Below is a small trained network, with its code and all its weights. Each question gives an input and a target symbol and asks what happens when units are switched off, that is, made to give their printed mean instead of their output.

import numpy as np


def w(rows, s, z=0):
    codes = np.array(rows[::2]) - 128.0
    scale = np.full(codes.shape[1], s)
    scale[-1] = z or s
    return codes * scale


def f(y):
    return y / 2 * (1 + np.tanh(0.7978845608 * (y + 0.044715 * y**3)))


def softmax(a):
    e = np.exp(a - a.max(-1, keepdims=True))
    return e / e.sum(-1, keepdims=True)


def log_softmax(a):
    a = a - a.max(-1, keepdims=True)
    return a - np.log(np.exp(a).sum(-1, keepdims=True))


def net(x, mask):
    ids = ['βγδεζηλμξπσφψω'.index(c) for c in x.split()]
    T = len(ids)
    res = E[ids] + P[:T]
    u = 0
    for l in range(2):
        r = res
        for j in range(2):
            rows = slice(4 * j, 4 * j + 4)
            q, k, v = (r @ M[l][rows].T for M in (Q, K, V))
            z = softmax(np.where(np.tri(T) > 0, q @ k.T / 4**0.5, -1e9)) @ v
            o = O[l][rows]
            res = res + np.where(mask[u + j], z, o[:, -1]) @ o[:, :-1]
        u += 2
        y = f(res @ A[l][:, :-1].T + A[l][:, -1])
        res = res + np.where(mask[u : u + 4], y, B[l][:, -1]) @ B[l][:, :-1]
        u += 4
    return log_softmax(res[-1] @ U[:, :-1].T + U[:, -1])


Q, K, V, O, A, B = {}, {}, {}, {}, {}, {}
E = w([
[133,138,158,56,134,151,82,161,92],'β',
[130,118,113,78,136,105,140,54,162],'γ',
[177,140,197,138,225,55,86,110,204],'δ',
[168,203,41,121,145,99,134,126,124],'ε',
[195,198,133,112,167,73,109,121,95],'ζ',
[106,217,177,127,227,183,100,106,215],'η',
[127,222,152,152,88,115,182,170,83],'λ',
[149,66,21,123,105,83,153,158,172],'μ',
[138,203,56,66,222,110,83,176,141],'ξ',
[42,106,122,59,143,78,159,150,125],'π',
[154,251,114,242,18,139,117,170,98],'σ',
[9,136,163,215,141,171,195,144,156],'φ',
[98,91,131,195,217,198,108,172,132],'ψ',
[77,201,121,134,43,163,180,54,190],'ω',
],0.018)
P = w([
[153,42,199,150,99,203,254,149,122],'0',
[127,91,170,152,157,157,219,132,81],'1',
[146,125,161,133,199,132,150,95,122],'2',
[120,188,132,161,217,92,86,181,61],'3',
[115,155,145,148,166,83,64,126,129],'4',
[134,83,101,132,158,101,135,128,103],'5',
],0.0085)
Q[0] = w([
[107,155,188,172,133,80,34,122,95],'0.h1',
[61,13,124,143,32,116,145,97,45],'0.h1',
[61,149,168,183,200,22,134,174,146],'0.h1',
[129,187,86,184,106,62,168,55,110],'0.h1',
[124,204,86,145,219,208,89,85,199],'0.h2',
[84,33,220,131,166,57,111,84,125],'0.h2',
[182,202,114,166,254,131,120,194,136],'0.h2',
[45,116,171,122,133,196,221,207,164],'0.h2',
],0.0054)
K[0] = w([
[73,164,183,108,171,129,121,115,109],'0.h1',
[201,129,254,119,97,92,156,132,59],'0.h1',
[95,198,102,124,85,15,171,156,142],'0.h1',
[152,196,104,176,92,131,122,61,166],'0.h1',
[58,90,90,174,122,179,75,111,230],'0.h2',
[151,176,119,112,142,162,73,168,152],'0.h2',
[42,146,19,188,140,161,47,171,147],'0.h2',
[140,111,155,150,111,132,200,148,158],'0.h2',
],0.0074)
V[0] = w([
[109,174,104,129,186,125,130,114,100],'0.h1',
[72,72,98,116,91,177,133,181,75],'0.h1',
[103,106,136,108,130,142,60,83,68],'0.h1',
[118,131,143,129,105,240,136,54,234],'0.h1',
[167,201,181,19,144,123,164,165,117],'0.h2',
[172,105,142,37,91,49,128,203,106],'0.h2',
[48,255,116,128,223,134,161,90,105],'0.h2',
[186,193,139,96,53,133,122,75,106],'0.h2',
],0.0063)
O[0] = w([
[83,111,71,173,55,223,252,211,204,176],'0.h1',
[20,55,84,202,156,94,183,122,175,10],'0.h1',
[57,192,254,185,162,126,157,114,49,72],'0.h1',
[183,159,90,191,187,231,140,78,83,117],'0.h1',
[239,141,192,44,148,171,23,83,193,209],'0.h2',
[196,187,152,81,82,171,84,156,180,84],'0.h2',
[125,86,7,66,130,106,174,111,125,253],'0.h2',
[195,189,158,48,192,151,169,130,143,102],'0.h2',
],0.0051,0.006)
A[0] = w([
[80,85,181,76,253,118,137,145,154,31],'0.n1',
[117,133,166,64,98,156,146,193,92,86],'0.n2',
[44,166,96,130,106,137,153,36,157,5],'0.n3',
[174,225,132,127,91,171,173,64,219,89],'0.n4',
],0.0056,0.0029)
B[0] = w([
[117,208,142,180,20,44,225,125,184,252],'0.n1',
[45,174,131,46,128,175,77,33,140,131],'0.n2',
[157,254,181,219,163,119,121,178,116,118],'0.n3',
[91,192,48,102,105,93,137,209,79,234],'0.n4',
],0.009,0.0036)
Q[1] = w([
[85,116,154,134,112,116,33,30,148],'1.h1',
[128,91,106,151,99,193,186,109,62],'1.h1',
[178,120,165,196,47,208,118,157,147],'1.h1',
[57,74,139,225,142,139,136,99,65],'1.h1',
[207,36,167,185,185,158,131,100,144],'1.h2',
[130,143,70,61,101,70,145,80,110],'1.h2',
[189,186,85,163,254,80,201,153,146],'1.h2',
[135,183,72,58,67,81,163,143,130],'1.h2',
],0.0078)
K[1] = w([
[182,2,153,113,234,49,115,24,110],'1.h1',
[139,64,182,113,123,159,152,105,115],'1.h1',
[195,146,166,141,140,145,154,148,131],'1.h1',
[146,44,150,210,176,208,146,98,190],'1.h1',
[179,78,134,128,185,126,206,167,186],'1.h2',
[49,120,96,66,54,103,155,86,33],'1.h2',
[139,95,117,121,190,63,116,148,173],'1.h2',
[72,141,42,146,35,76,128,124,108],'1.h2',
],0.0061)
V[1] = w([
[203,168,123,138,150,190,133,213,52],'1.h1',
[131,170,156,154,137,104,125,129,2],'1.h1',
[206,84,89,133,179,94,147,81,142],'1.h1',
[97,133,84,48,177,118,141,55,135],'1.h1',
[183,56,120,89,170,142,183,182,66],'1.h2',
[157,94,108,79,137,107,158,123,88],'1.h2',
[92,108,139,77,52,121,178,111,70],'1.h2',
[150,112,188,165,70,170,198,115,160],'1.h2',
],0.0078)
O[1] = w([
[126,154,98,130,78,115,110,122,186,254],'1.h1',
[98,127,172,58,84,139,222,108,121,174],'1.h1',
[171,47,167,114,102,140,181,149,150,119],'1.h1',
[126,84,187,144,184,214,200,131,239,113],'1.h1',
[94,105,136,142,49,121,28,98,117,111],'1.h2',
[174,82,101,147,78,160,158,148,148,139],'1.h2',
[183,120,132,81,254,83,129,209,228,78],'1.h2',
[99,171,111,132,133,120,140,146,105,114],'1.h2',
],0.0079,0.0073)
A[1] = w([
[104,33,46,153,116,190,2,209,210,32],'1.n1',
[200,205,44,240,2,76,50,219,134,3],'1.n2',
[230,76,163,54,180,29,122,46,97,202],'1.n3',
[130,94,77,171,80,49,127,23,218,96],'1.n4',
],0.0052,0.0041)
B[1] = w([
[103,128,166,129,138,2,71,78,109,136],'1.n1',
[140,80,170,127,251,114,167,128,110,254],'1.n2',
[145,148,145,199,104,217,154,162,27,241],'1.n3',
[131,152,176,148,162,107,145,67,83,188],'1.n4',
],0.0091,0.0078)
U = w([
[38,131,187,72,189,178,69,108,92,108],'β',
[126,94,56,118,180,206,165,40,128,179],'γ',
[128,124,202,186,102,81,120,101,120,124],'δ',
[163,108,61,128,149,91,110,106,172,110],'ε',
[171,143,114,141,76,154,69,187,60,207],'ζ',
[73,174,59,130,160,158,143,60,144,107],'η',
[142,156,146,86,2,86,163,198,152,112],'λ',
[144,65,68,133,74,37,165,149,135,24],'μ',
[116,142,79,108,90,69,92,146,167,227],'ξ',
[50,50,159,75,115,106,224,186,141,145],'π',
[109,98,149,122,222,117,195,191,130,32],'σ',
[52,96,91,174,88,101,145,173,100,229],'φ',
[38,72,94,141,123,128,172,127,80,142],'ψ',
[91,154,103,51,137,73,190,117,81,5],'ω',
],0.0071,0.0024)

Each question gives the input, a string of symbols that net reads in full, and the target symbol t.
The units are the heads (4 rows each of Q, K, V and O) and the neurons (one row each of A and B). Each row of codes is followed by its name. A weight is (code - 128) times the scale printed after its matrix; where a second scale follows, it is the last column's (O, A, B and U).
mask holds one flag per unit, layer by layer, with each layer's heads first. A switched-off unit (its flag False) gives its mean, the last column of its rows in O or B, instead of its output. The means were averaged over made-up inputs and are rounded, as every weight is.
A unit's drop is (log p(t) with every unit on - log p(t) with that unit switched off) / (log p(t) with every unit on - log p(t) with every unit switched off).
The circuit of an input: a set's keep is (log p(t) with only the set's units on - log p(t) with every unit switched off) / (log p(t) with every unit on - log p(t) with every unit switched off). Starting from all 12 units, units are removed one at a time, each time the one whose removal leaves the highest keep (on an exact tie, the one counted first), for as long as the keep stays at least 0.8.
circuit, biggest first: the units of the circuit, biggest drop first
unit that matters most: the unit with the biggest drop
top k neurons: the k neurons with the biggest drops, biggest first
k most important neurons of layer l: the k neurons of layer l with the biggest drops, biggest first
which heads matter: for each layer, one digit per head in row order, 1 if its drop is at least 0.15 and else 0, layers parted by /
drop when u is switched off: that unit's drop, to one decimal
input δ δ ζ, target ζ: circuit, biggest first : [1.n3; 0.h1]
input ζ β ζ, target λ: top 3 neurons : [0.n4; 1.n2; 1.n4]
input η ζ π, target σ: circuit, biggest first : [1.h1; 1.h2]
input γ ζ δ δ ξ, target ε: top 2 neurons : [1.n3; 1.n1]
input δ η σ ξ, target ξ: unit that matters most : 0.h1
input δ σ ω, target ω: circuit, biggest first : [0.n4; 1.h2]
input δ η δ η δ ζ, target γ: circuit, biggest first : [1.h1; 0.h2; 0.n1]
input ψ π γ π δ β, target β: circuit, biggest first : [1.h1; 0.n2]
input σ δ ψ, target φ: circuit, biggest first : [0.h2; 1.n2]
input δ δ δ, target ζ: circuit, biggest first : [0.h1; 1.n3]
input γ δ δ σ, target ω: circuit, biggest first : [1.h1; 1.n2]
input ξ μ δ, target δ: top 2 neurons : [1.n4; 0.n1]
input β ζ δ, target λ: circuit, biggest first : [1.n2; 1.h1; 0.n1]
input ξ ζ ξ, target ξ: 2 most important neurons of layer 1 : [1.n1; 1.n2]
input δ δ ζ σ, target ω: 2 most important neurons of layer 1 : [1.n2; 1.n3]
input η η π, target σ: which heads matter : 01 / 11
input δ δ σ ψ, target φ: circuit, biggest first : [0.h2]
input δ η δ, target γ: circuit, biggest first : [0.h1; 0.h2]
input δ ζ ω η, target η: top 2 neurons : [0.n4; 0.n3]
input ζ σ λ, target ω: which heads matter : 01 / 10
input δ φ δ η γ, target γ: unit that matters most : 1.h1
input π δ σ ζ ω, target ω: top 2 neurons : [0.n4; 0.n3]
input ξ σ φ, target φ: top 2 neurons : [0.n3; 1.n2]
input δ ζ π β π η, target σ: which heads matter : 10 / 11
input δ σ δ ζ δ, target λ: top 2 neurons : [1.n2; 0.n1]
input ζ σ δ δ, target ω: drop when 0.n4 is switched off : 0.2
input ζ σ δ, target ω: drop when 1.n2 is switched off : 0.1
input γ η ζ, target γ: drop when 0.h1 is switched off : 0.2
